Below are the code and all the weights of a small trained network. Each question names an input and a class and asks about switching units off, where a switched-off unit gives its printed mean instead of its output.

import numpy as np


def w(rows, s, z=0):
    codes = np.array(rows[::2]) - 128.0
    scale = np.full(codes.shape[1], s)
    scale[-1] = z or s
    return codes * scale


def norm(h):
    return h / np.sqrt((h * h).mean(-1, keepdims=True) + 1e-5)


def f(y):
    return np.maximum(y, 0)


def log_softmax(a):
    a = a - a.max(-1, keepdims=True)
    return a - np.log(np.exp(a).sum(-1, keepdims=True))


def net(x, mask):
    res = np.array(x, float).reshape(1, 7) / 4 @ E
    u = 0
    for l in range(4):
        y = f(norm(res) @ A[l][:, :-1].T + A[l][:, -1])
        res = res + np.where(mask[u : u + 6], y, B[l][:, -1]) @ B[l][:, :-1]
        u += 6
    return log_softmax(norm(res)[-1] @ U[:, :-1].T + U[:, -1])


A, B = {}, {}
E = w([
[38,152,68,175,83,76],'x0',
[118,219,123,210,94,110],'x1',
[86,96,139,124,126,83],'x2',
[118,168,108,90,181,154],'x3',
[192,176,107,146,254,69],'x4',
[161,123,218,232,138,80],'x5',
[179,154,140,128,81,203],'x6',
],0.0085)
A[0] = w([
[56,204,54,127,69,135,20],'L0N1',
[120,165,163,251,95,79,3],'L0N2',
[102,169,115,151,147,101,114],'L0N3',
[58,101,100,140,97,86,53],'L0N4',
[97,155,103,131,103,132,39],'L0N5',
[41,82,112,138,111,76,59],'L0N6',
],0.021,0.0047)
B[0] = w([
[118,159,5,167,102,196,244],'L0N1',
[241,126,187,248,77,86,246],'L0N2',
[156,60,138,138,173,148,184],'L0N3',
[90,119,140,55,101,77,222],'L0N4',
[94,130,107,157,114,155,166],'L0N5',
[109,86,145,53,113,77,238],'L0N6',
],0.019,0.011)
A[1] = w([
[151,122,102,150,185,75,148],'L1N1',
[133,111,158,118,122,176,109],'L1N2',
[141,137,139,119,170,122,40],'L1N3',
[134,169,137,146,250,102,14],'L1N4',
[141,156,168,192,147,74,4],'L1N5',
[153,85,156,97,71,205,8],'L1N6',
],0.023,0.0017)
B[1] = w([
[175,166,144,64,184,160,221],'L1N1',
[160,101,161,111,101,194,181],'L1N2',
[117,173,133,142,164,76,169],'L1N3',
[131,223,62,58,232,53,210],'L1N4',
[228,108,201,194,91,131,254],'L1N5',
[92,2,194,153,172,247,246],'L1N6',
],0.014,0.008)
A[2] = w([
[39,188,178,143,158,109,65],'L2N1',
[9,88,186,65,95,20,84],'L2N2',
[88,120,189,119,140,84,69],'L2N3',
[111,217,159,65,152,116,13],'L2N4',
[4,197,144,117,99,183,5],'L2N5',
[88,176,165,130,117,124,111],'L2N6',
],0.017,0.0022)
B[2] = w([
[187,114,124,102,135,147,136],'L2N1',
[134,117,93,4,81,112,254],'L2N2',
[187,132,61,135,98,182,161],'L2N3',
[135,118,135,145,183,101,178],'L2N4',
[176,128,113,208,148,109,172],'L2N5',
[126,121,137,137,144,108,128],'L2N6',
],0.02,0.0089)
A[3] = w([
[40,177,163,126,109,99,3],'L3N1',
[3,198,134,79,103,131,12],'L3N2',
[87,99,171,124,113,185,148],'L3N3',
[84,151,75,139,101,240,129],'L3N4',
[64,186,121,80,89,197,46],'L3N5',
[81,200,61,142,83,211,31],'L3N6',
],0.017,0.002)
B[3] = w([
[219,20,91,151,135,136,128],'L3N1',
[187,226,252,204,61,69,167],'L3N2',
[72,254,173,85,28,138,199],'L3N3',
[16,123,117,185,212,97,254],'L3N4',
[226,99,119,209,85,110,187],'L3N5',
[50,182,84,217,167,94,221],'L3N6',
],0.013,0.008)
U = w([
[164,198,143,73,251,89,112],'0',
[242,128,199,231,63,80,103],'1',
[100,100,105,13,46,77,248],'2',
[34,156,25,211,130,140,188],'3',
[58,110,221,110,157,238,29],'4',
],0.015,0.0015)

Each question gives the input, the list of numbers given to net, and the class t.
The units are the neurons (one row each of A and B). Each row of codes is followed by its name. A weight is (code - 128) times the scale printed after its matrix; where a second scale follows, it is the last column's (A, B and U).
mask holds one flag per neuron, layer by layer. A switched-off neuron (its flag False) gives its mean, the last column of its row in B, instead of its output. The means were averaged over made-up inputs and are rounded, as every weight is.
A unit's drop is (log p(t) with every unit on - log p(t) with that unit switched off) / (log p(t) with every unit on - log p(t) with every unit switched off).
The circuit of an input: a set's keep is (log p(t) with only the set's units on - log p(t) with every unit switched off) / (log p(t) with every unit on - log p(t) with every unit switched off). Starting from the 12 units with the biggest drops (on a tie, the unit counted first), units are removed one at a time, each time the one whose removal leaves the highest keep (on an exact tie, the one counted first), for as long as the keep stays at least 0.8.
units of the circuit, in order: the units of the circuit, biggest drop first
top k neurons: the k neurons with the biggest drops, biggest first
top k neurons in layer l: the k neurons of layer l with the biggest drops, biggest first
drop when u is switched off: that unit's drop, to one decimal
input [-1,-5,-7,4,-3,-7,3], class 4: units of the circuit, in order	(L1N6)
input [2,-4,-3,-4,6,-5,2], class 0: units of the circuit, in order	(L0N1; L0N2; L0N6)
input [-5,-7,3,6,3,1,5], class 0: units of the circuit, in order	(L0N2; L0N6)
input [-2,-1,2,1,-1,-1,-1], class 4: top 4 neurons in layer 0	(L0N4; L0N2; L0N6; L0N1)
input [-8,0,0,-1,0,-6,0], class 4: top 2 neurons	(L0N1; L0N2)
input [-8,1,3,7,0,6,4], class 0: top 4 neurons	(L0N2; L0N1; L1N4; L0N6)
input [2,-7,4,8,2,-6,5], class 3: top 2 neurons	(L0N6; L0N2)
input [-3,2,8,7,3,-3,8], class 0: units of the circuit, in order	(L0N2; L0N1)
input [-3,-1,-6,4,-2,0,-2], class 4: top 2 neurons in layer 0	(L0N2; L0N1)
input [0,-5,-8,4,5,8,2], class 0: top 2 neurons	(L0N2; L1N4)
input [2,0,5,-3,-7,7,-7], class 2: top 2 neurons in layer 0	(L0N6; L0N4)
input [5,-6,-2,-8,3,3,-3], class 2: top 3 neurons	(L0N6; L0N4; L2N2)
input [-6,-5,2,-2,-3,-1,-4], class 4: top 2 neurons in layer 0	(L0N2; L0N4)
input [-6,3,-7,8,3,-3,6], class 0: units of the circuit, in order	(L0N2)
input [8,8,-4,-8,-1,-3,3], class 3: top 2 neurons	(L0N1; L0N5)
input [5,-6,2,0,6,3,8], class 0: top 3 neurons	(L0N2; L0N1; L1N4)
input [-7,6,-2,8,5,5,2], class 0: top 3 neurons	(L1N4; L0N2; L1N1)
input [7,-1,-8,8,7,3,2], class 0: top 2 neurons	(L1N4; L0N2)
input [-7,4,-1,4,-6,-3,1], class 4: top 2 neurons	(L0N1; L1N6)
input [2,2,8,-1,8,-8,3], class 3: units of the circuit, in order	(L0N1)
input [-5,-7,-1,-2,4,1,1], class 0: top 2 neurons	(L0N2; L0N1)
input [-3,1,4,-7,-6,0,4], class 4: top 2 neurons	(L0N2; L1N6)
input [0,-6,0,-3,0,0,1], class 4: top 2 neurons	(L0N2; L0N4)
input [1,-7,-3,0,6,2,-5], class 0: drop when L0N2 is switched off	0.2
input [-8,-2,-5,2,-8,4,0], class 4: drop when L0N2 is switched off	0.1
input [-5,-8,-1,-5,-5,0,-4], class 4: drop when L1N6 is switched off	0.2
input [7,2,6,0,-7,4,0], class 2: drop when L0N4 is switched off	1.6
